Here is a tiny trained network, its code and every weight. The questions are about switching its units off for an input and a target symbol, where a switched-off unit gives its printed mean instead of its output.

import numpy as np


def w(rows, s, z=0):
    codes = np.array(rows[::2]) - 128.0
    scale = np.full(codes.shape[1], s)
    scale[-1] = z or s
    return codes * scale


def norm(h):
    return h / np.sqrt((h * h).mean(-1, keepdims=True) + 1e-5)


def f(y):
    return y / 2 * (1 + np.tanh(0.7978845608 * (y + 0.044715 * y**3)))


def softmax(a):
    e = np.exp(a - a.max(-1, keepdims=True))
    return e / e.sum(-1, keepdims=True)


def log_softmax(a):
    a = a - a.max(-1, keepdims=True)
    return a - np.log(np.exp(a).sum(-1, keepdims=True))


def net(x, mask):
    ids = ['γδεηθλμξστψω'.index(c) for c in x.split()]
    T = len(ids)
    res = E[ids] + P[:T]
    u = 0
    for l in range(2):
        q, k, v = (norm(res) @ M[l].T for M in (Q, K, V))
        z = softmax(np.where(np.tri(T) > 0, q @ k.T / 3**0.5, -1e9)) @ v
        res = res + np.where(mask[u], z, O[l][:, -1]) @ O[l][:, :-1]
        u += 1
        y = f(norm(res) @ A[l][:, :-1].T + A[l][:, -1])
        res = res + np.where(mask[u : u + 8], y, B[l][:, -1]) @ B[l][:, :-1]
        u += 8
    return log_softmax(norm(res)[-1] @ U[:, :-1].T + U[:, -1])


Q, K, V, O, A, B = {}, {}, {}, {}, {}, {}
E = w([
[134,144,159,123,74,111,155,139,110,173,82,129],'γ',
[165,103,124,162,125,151,97,190,128,79,49,80],'δ',
[138,120,113,101,155,116,60,140,73,186,117,58],'ε',
[171,177,167,109,114,188,147,203,142,96,202,113],'η',
[149,50,118,190,123,149,103,131,73,144,131,175],'θ',
[78,67,173,67,114,48,191,123,139,64,184,86],'λ',
[103,76,80,108,154,88,115,173,124,125,146,203],'μ',
[117,97,190,133,52,87,48,52,132,162,175,130],'ξ',
[104,177,133,117,101,79,88,126,255,106,132,139],'σ',
[118,154,80,149,78,115,179,140,88,192,154,122],'τ',
[156,96,131,174,150,89,163,107,125,146,157,184],'ψ',
[133,178,73,157,137,103,65,115,102,111,171,126],'ω',
],0.032)
P = w([
[255,76,126,34,148,135,101,74,189,171,131,146],'0',
[163,113,136,104,108,104,78,148,66,141,118,177],'1',
[140,117,147,138,122,117,88,142,74,150,122,181],'2',
[122,129,165,155,122,94,118,135,78,143,132,141],'3',
[97,126,152,184,124,86,140,156,99,147,135,120],'4',
[63,124,151,219,145,90,127,151,140,158,137,129],'5',
[48,137,154,214,151,76,153,156,162,164,148,128],'6',
[6,143,145,210,168,69,155,172,195,161,159,123],'7',
],0.014)
Q[0] = w([
[119,85,130,151,124,178,190,134,164,120,84,216],'L0H1',
[132,52,57,121,255,126,85,100,136,150,197,231],'L0H1',
[152,168,112,120,171,190,93,58,188,85,58,162],'L0H1',
],0.0089)
K[0] = w([
[255,87,151,46,46,184,113,96,138,122,53,119],'L0H1',
[226,149,57,81,133,142,155,75,249,154,135,109],'L0H1',
[192,101,166,47,93,109,74,122,42,50,126,157],'L0H1',
],0.0097)
V[0] = w([
[159,185,77,166,130,128,104,82,98,121,255,135],'L0H1',
[97,87,84,92,98,90,191,84,70,175,124,160],'L0H1',
[123,104,89,199,137,80,85,57,157,95,69,190],'L0H1',
],0.009)
O[0] = w([
[171,180,10,156,83,72,82,109,93,138,215,99,254],'L0H1',
[85,129,81,111,99,207,167,74,148,212,90,165,225],'L0H1',
[126,191,128,127,206,74,78,48,120,113,92,222,190],'L0H1',
],0.011,0.0032)
A[0] = w([
[133,106,105,129,179,218,74,96,135,141,104,81,104],'L0N1',
[96,176,119,143,148,106,156,114,94,127,4,116,79],'L0N2',
[155,138,187,170,171,149,102,173,168,36,50,131,13],'L0N3',
[172,162,115,113,123,152,122,148,172,118,130,137,105],'L0N4',
[171,170,150,142,111,216,164,196,129,93,211,157,164],'L0N5',
[147,95,114,121,155,150,120,169,157,141,153,59,2],'L0N6',
[104,114,101,203,108,131,113,140,123,90,77,125,91],'L0N7',
[126,81,159,92,123,112,158,126,95,86,124,131,87],'L0N8',
],0.014,0.0072)
B[0] = w([
[162,132,116,131,139,31,161,115,119,115,7,134,191],'L0N1',
[197,226,150,159,192,172,112,172,187,196,119,77,184],'L0N2',
[158,254,49,146,132,104,215,125,166,167,64,73,235],'L0N3',
[88,151,131,67,16,95,144,163,68,120,153,169,166],'L0N4',
[145,90,182,134,78,42,215,203,98,122,167,68,254],'L0N5',
[72,111,97,45,66,45,104,82,114,148,75,157,162],'L0N6',
[122,157,141,62,188,66,172,126,155,118,143,153,213],'L0N7',
[128,159,89,155,201,173,209,57,122,92,137,99,193],'L0N8',
],0.012,0.0033)
Q[1] = w([
[172,124,102,142,104,94,100,177,182,97,117,231],'L1H1',
[135,174,131,86,68,76,84,75,116,167,125,79],'L1H1',
[216,9,73,202,175,118,120,151,119,157,123,233],'L1H1',
],0.012)
K[1] = w([
[188,144,162,58,188,140,66,133,117,70,168,115],'L1H1',
[44,128,128,227,140,81,113,108,145,120,154,108],'L1H1',
[248,117,77,75,112,127,162,76,167,161,164,145],'L1H1',
],0.014)
V[1] = w([
[177,96,162,254,162,119,207,65,126,93,209,169],'L1H1',
[47,111,24,15,218,166,143,183,187,80,211,158],'L1H1',
[153,189,212,97,37,125,152,37,223,127,218,111],'L1H1',
],0.0092)
O[1] = w([
[181,93,143,57,174,131,187,176,127,135,213,128,104],'L1H1',
[74,140,86,115,115,108,161,105,4,53,104,153,3],'L1H1',
[155,218,185,92,97,224,128,102,125,132,164,110,192],'L1H1',
],0.015,0.0052)
A[1] = w([
[100,110,182,73,134,190,159,186,169,176,48,127,73],'L1N1',
[93,126,140,121,180,110,124,179,113,86,52,70,115],'L1N2',
[118,96,125,145,96,90,93,95,150,131,82,55,174],'L1N3',
[120,163,85,102,135,153,148,167,60,152,79,88,48],'L1N4',
[165,165,57,161,149,91,147,115,132,164,118,101,86],'L1N5',
[100,210,179,176,25,161,154,109,160,11,105,169,2],'L1N6',
[84,95,201,89,132,155,238,122,135,5,152,136,77],'L1N7',
[139,150,181,109,153,144,62,125,132,185,126,88,96],'L1N8',
],0.017,0.0088)
B[1] = w([
[63,179,114,147,182,110,141,108,66,160,152,35,182],'L1N1',
[177,192,154,128,62,150,164,135,137,147,154,140,177],'L1N2',
[99,132,155,94,155,181,131,149,98,96,179,145,237],'L1N3',
[141,104,114,144,170,135,129,100,208,120,163,141,156],'L1N4',
[141,137,96,129,134,139,114,147,137,92,93,97,254],'L1N5',
[101,118,85,2,105,115,69,164,173,167,88,134,253],'L1N6',
[119,89,111,108,131,146,107,93,225,59,145,78,222],'L1N7',
[118,68,149,171,95,89,141,83,145,114,128,145,228],'L1N8',
],0.023,0.0075)
U = w([
[43,125,128,112,185,106,136,66,63,220,130,47,152],'γ',
[199,237,171,149,175,181,174,185,158,101,33,166,222],'δ',
[56,146,169,201,135,215,81,229,136,84,145,193,128],'ε',
[161,87,173,70,92,92,159,254,60,127,172,58,122],'η',
[158,14,96,167,190,34,116,168,202,190,76,122,86],'θ',
[122,91,100,91,201,233,134,63,163,27,148,109,107],'λ',
[77,117,84,126,80,68,241,73,67,103,57,192,213],'μ',
[175,180,202,179,51,124,101,43,166,141,167,198,111],'ξ',
[80,163,143,29,71,132,60,151,132,164,46,128,253],'σ',
[117,99,17,157,40,217,170,145,133,200,137,141,74],'τ',
[160,200,132,15,224,153,199,93,81,181,246,206,61],'ψ',
[163,188,49,155,155,70,9,124,80,91,197,93,17],'ω',
],0.0058,0.0026)

Each question gives the input, a string of symbols that net reads in full, and the target symbol t.
The units are the heads (3 rows each of Q, K, V and O) and the neurons (one row each of A and B). Each row of codes is followed by its name. A weight is (code - 128) times the scale printed after its matrix; where a second scale follows, it is the last column's (O, A, B and U).
mask holds one flag per unit, layer by layer, with each layer's heads first. A switched-off unit (its flag False) gives its mean, the last column of its rows in O or B, instead of its output. The means were averaged over made-up inputs and are rounded, as every weight is.
A unit's drop is (log p(t) with every unit on - log p(t) with that unit switched off) / (log p(t) with every unit on - log p(t) with every unit switched off).
The circuit of an input: a set's keep is (log p(t) with only the set's units on - log p(t) with every unit switched off) / (log p(t) with every unit on - log p(t) with every unit switched off). Starting from the 12 units with the biggest drops (on a tie, the unit counted first), units are removed one at a time, each time the one whose removal leaves the highest keep (on an exact tie, the one counted first), for as long as the keep stays at least 0.8.
units of the circuit, in order: the units of the circuit, biggest drop first
k most important neurons of layer l: the k neurons of layer l with the biggest drops, biggest first
drop of u: that unit's drop, to one decimal
input δ ε ψ, target δ: units of the circuit, in order => (L0H1, L0N3)
input θ ω θ, target θ: units of the circuit, in order => (L1H1)
input ε μ ψ, target ε: 2 most important neurons of layer 0 => (L0N1, L0N6)
input θ ε θ λ θ ε, target ψ: 4 most important neurons of layer 0 => (L0N7, L0N5, L0N1, L0N6)
input ξ λ ε, target γ: 3 most important neurons of layer 1 => (L1N1, L1N8, L1N7)
input μ τ ξ ε, target λ: units of the circuit, in order => (L1N3, L1N4)
input σ θ θ ψ ε, target θ: units of the circuit, in order => (L1H1, L0H1, L1N8)
input ε ω σ ψ δ σ μ, target ε: 2 most important neurons of layer 1 => (L1N3, L1N6)
input λ θ δ ω ψ, target λ: units of the circuit, in order => (L1H1, L1N7)
input γ ξ τ ω θ, target γ: units of the circuit, in order => (L0H1, L1N1)
input ξ ω μ, target ξ: units of the circuit, in order => (L1H1, L1N8)
input ε δ τ θ, target ε: units of the circuit, in order => (L1H1, L1N3)
input γ λ σ τ ε μ η μ, target γ: units of the circuit, in order => (L1N1, L0H1)
input η ε θ λ ω θ ε, target ω: units of the circuit, in order => (L0H1)
input θ τ ε, target λ: 4 most important neurons of layer 1 => (L1N3, L1N4, L1N6, L1N5)
input θ μ θ γ ε, target η: 3 most important neurons of layer 1 => (L1N3, L1N2, L1N6)
input σ η θ η θ, target σ: drop of L1N6 => 0.7
input μ η ε θ γ σ μ, target μ: drop of L1H1 => 1.0
input η ψ ε σ μ μ, target η: drop of L0N5 => 0.1
input ψ θ δ η τ ξ ψ, target ψ: units of the circuit, in order => (L1H1)
input σ θ ε ψ, target σ: units of the circuit, in order => (L1H1, L1N6)
input ε μ ξ μ ε μ θ ε, target δ: 2 most important neurons of layer 1 => (L1N2, L1N5)
input γ γ μ μ, target γ: units of the circuit, in order => (L0H1, L1N1)
input θ ε ξ, target ξ: 2 most important neurons of layer 1 => (L1N8, L1N6)
input τ δ μ, target τ: 2 most important neurons of layer 1 => (L1N6, L1N3)
